Below are the code and all the weights of a small trained network. Each question names an input and a class and asks about switching units off, where a switched-off unit gives its printed mean instead of its output.

import numpy as np


def w(rows, s, z=0):
    codes = np.array(rows[::2]) - 128.0
    scale = np.full(codes.shape[1], s)
    scale[-1] = z or s
    return codes * scale


def f(y):
    return y / 2 * (1 + np.tanh(0.7978845608 * (y + 0.044715 * y**3)))


def log_softmax(a):
    a = a - a.max(-1, keepdims=True)
    return a - np.log(np.exp(a).sum(-1, keepdims=True))


def net(x, mask):
    res = np.array(x, float).reshape(1, 8) / 4 @ E
    y = f(res @ A[0][:, :-1].T + A[0][:, -1])
    res = res + np.where(mask, y, B[0][:, -1]) @ B[0][:, :-1]
    return log_softmax(res[-1] @ U[:, :-1].T + U[:, -1])


A, B = {}, {}
E = w([
[128,128,128,128],'x0',
[20,191,173,77],'x1',
[125,148,216,255],'x2',
[128,128,127,128],'x3',
[187,107,221,52],'x4',
[58,25,144,132],'x5',
[128,128,128,128],'x6',
[128,128,128,129],'x7',
],0.0088)
A[0] = w([
[115,85,78,65,129],'N1',
[215,187,114,133,16],'N2',
[194,68,106,151,128],'N3',
[214,84,89,190,141],'N4',
[170,147,174,206,162],'N5',
[45,184,155,96,124],'N6',
[80,127,36,189,69],'N7',
[208,101,92,158,135],'N8',
[133,188,193,205,146],'N9',
[68,109,63,184,39],'N10',
[37,197,167,103,143],'N11',
[73,3,144,127,48],'N12',
[157,50,228,58,87],'N13',
[103,151,168,220,117],'N14',
[168,136,11,42,145],'N15',
[185,95,120,167,110],'N16',
[48,183,177,89,138],'N17',
[95,2,136,109,109],'N18',
[119,105,69,70,119],'N19',
[97,127,50,109,147],'N20',
[129,120,80,70,90],'N21',
[191,44,103,155,110],'N22',
[76,155,80,150,98],'N23',
[186,229,102,111,8],'N24',
[169,100,219,79,66],'N25',
[113,127,202,201,135],'N26',
[202,53,84,157,102],'N27',
[77,123,49,183,79],'N28',
[198,239,99,119,11],'N29',
[182,98,93,130,56],'N30',
[67,6,119,145,68],'N31',
[45,157,30,177,84],'N32',
[131,120,66,61,142],'N33',
[110,123,77,51,156],'N34',
[152,167,60,52,137],'N35',
[179,97,213,83,67],'N36',
[188,209,109,129,30],'N37',
[177,67,105,151,97],'N38',
[155,127,165,178,155],'N39',
[92,155,27,188,84],'N40',
[63,189,170,91,170],'N41',
[171,103,191,66,84],'N42',
],0.0087,0.0016)
B[0] = w([
[141,95,198,211,192],'N1',
[83,168,130,126,175],'N2',
[72,111,68,75,180],'N3',
[83,113,49,90,207],'N4',
[113,76,151,150,207],'N5',
[92,84,31,82,218],'N6',
[225,179,91,112,203],'N7',
[61,105,32,68,184],'N8',
[139,26,175,203,223],'N9',
[185,175,146,116,189],'N10',
[92,72,52,71,235],'N11',
[36,251,254,137,213],'N12',
[212,190,123,101,230],'N13',
[170,74,167,157,213],'N14',
[136,77,175,172,253],'N15',
[99,87,83,111,166],'N16',
[93,67,30,68,230],'N17',
[79,196,192,155,207],'N18',
[171,57,225,200,188],'N19',
[163,121,135,153,183],'N20',
[151,68,165,197,176],'N21',
[76,107,90,81,190],'N22',
[156,140,80,128,169],'N23',
[46,186,221,147,189],'N24',
[231,172,98,104,205],'N25',
[179,62,175,196,222],'N26',
[82,93,50,63,196],'N27',
[219,184,100,96,195],'N28',
[19,224,219,161,199],'N29',
[89,98,96,116,152],'N30',
[54,243,228,137,216],'N31',
[206,158,98,98,223],'N32',
[147,65,161,192,199],'N33',
[144,68,161,180,206],'N34',
[116,86,198,196,217],'N35',
[227,171,100,89,202],'N36',
[48,195,186,129,173],'N37',
[78,113,94,91,167],'N38',
[129,89,126,138,174],'N39',
[226,171,112,77,205],'N40',
[98,53,26,86,221],'N41',
[210,152,113,121,194],'N42',
],0.0063)
U = w([
[160,20,161,227,170],'0',
[71,69,64,58,64],'1',
[253,191,116,97,25],'2',
[45,214,182,155,254],'3',
],0.016,0.0007)

Each question gives the input, the list of numbers given to net, and the class t.
The units are the neurons (one row each of A and B). Each row of codes is followed by its name. A weight is (code - 128) times the scale printed after its matrix; where a second scale follows, it is the last column's (A, B and U).
mask holds one flag per neuron, in row order. A switched-off neuron (its flag False) gives its mean, the last column of its row in B, instead of its output. The means were averaged over made-up inputs and are rounded, as every weight is.
A unit's drop is (log p(t) with every unit on - log p(t) with that unit switched off) / (log p(t) with every unit on - log p(t) with every unit switched off).
The circuit of an input: a set's keep is (log p(t) with only the set's units on - log p(t) with every unit switched off) / (log p(t) with every unit on - log p(t) with every unit switched off). Starting from the 12 units with the biggest drops (on a tie, the unit counted first), units are removed one at a time, each time the one whose removal leaves the highest keep (on an exact tie, the one counted first), for as long as the keep stays at least 0.8.
circuit, biggest first: the units of the circuit, biggest drop first
unit that matters most: the unit with the biggest drop
top k neurons: the k neurons with the biggest drops, biggest first
drop when u is switched off: that unit's drop, to one decimal
input [-4,-1,-5,4,3,-6,0,7], class 3: unit that matters most -> N29
input [5,7,6,1,5,-5,6,2], class 1: circuit, biggest first -> N17, N41
input [-4,5,5,7,-6,-6,-3,-3], class 2: top 2 neurons -> N40, N32
input [8,6,6,-1,1,0,-3,3], class 0: top 3 neurons -> N9, N26, N14
input [5,-7,-7,-4,0,4,6,-8], class 0: top 2 neurons -> N19, N1
input [-4,2,5,-6,3,-5,1,4], class 0: top 4 neurons -> N9, N12, N31, N26
input [-8,-7,-1,6,-6,-7,-2,3], class 1: top 3 neurons -> N8, N4, N27
input [0,-7,-1,7,5,8,-3,-6], class 3: top 3 neurons -> N12, N31, N18
input [-8,6,7,2,5,3,3,6], class 0: top 2 neurons -> N26, N9
input [8,7,3,6,-2,6,7,-8], class 1: drop when N9 is switched off -> 0.0
input [5,-7,-8,-5,2,5,-6,5], class 0: drop when N1 is switched off -> 0.2
input [7,-6,2,-5,-6,-2,-5,1], class 1: drop when N3 is switched off -> 0.1
input [4,0,-4,7,4,-6,-1,-7], class 3: drop when N29 is switched off -> 0.1
input [-5,-6,1,2,8,5,6,-7], class 2: circuit, biggest first -> N13
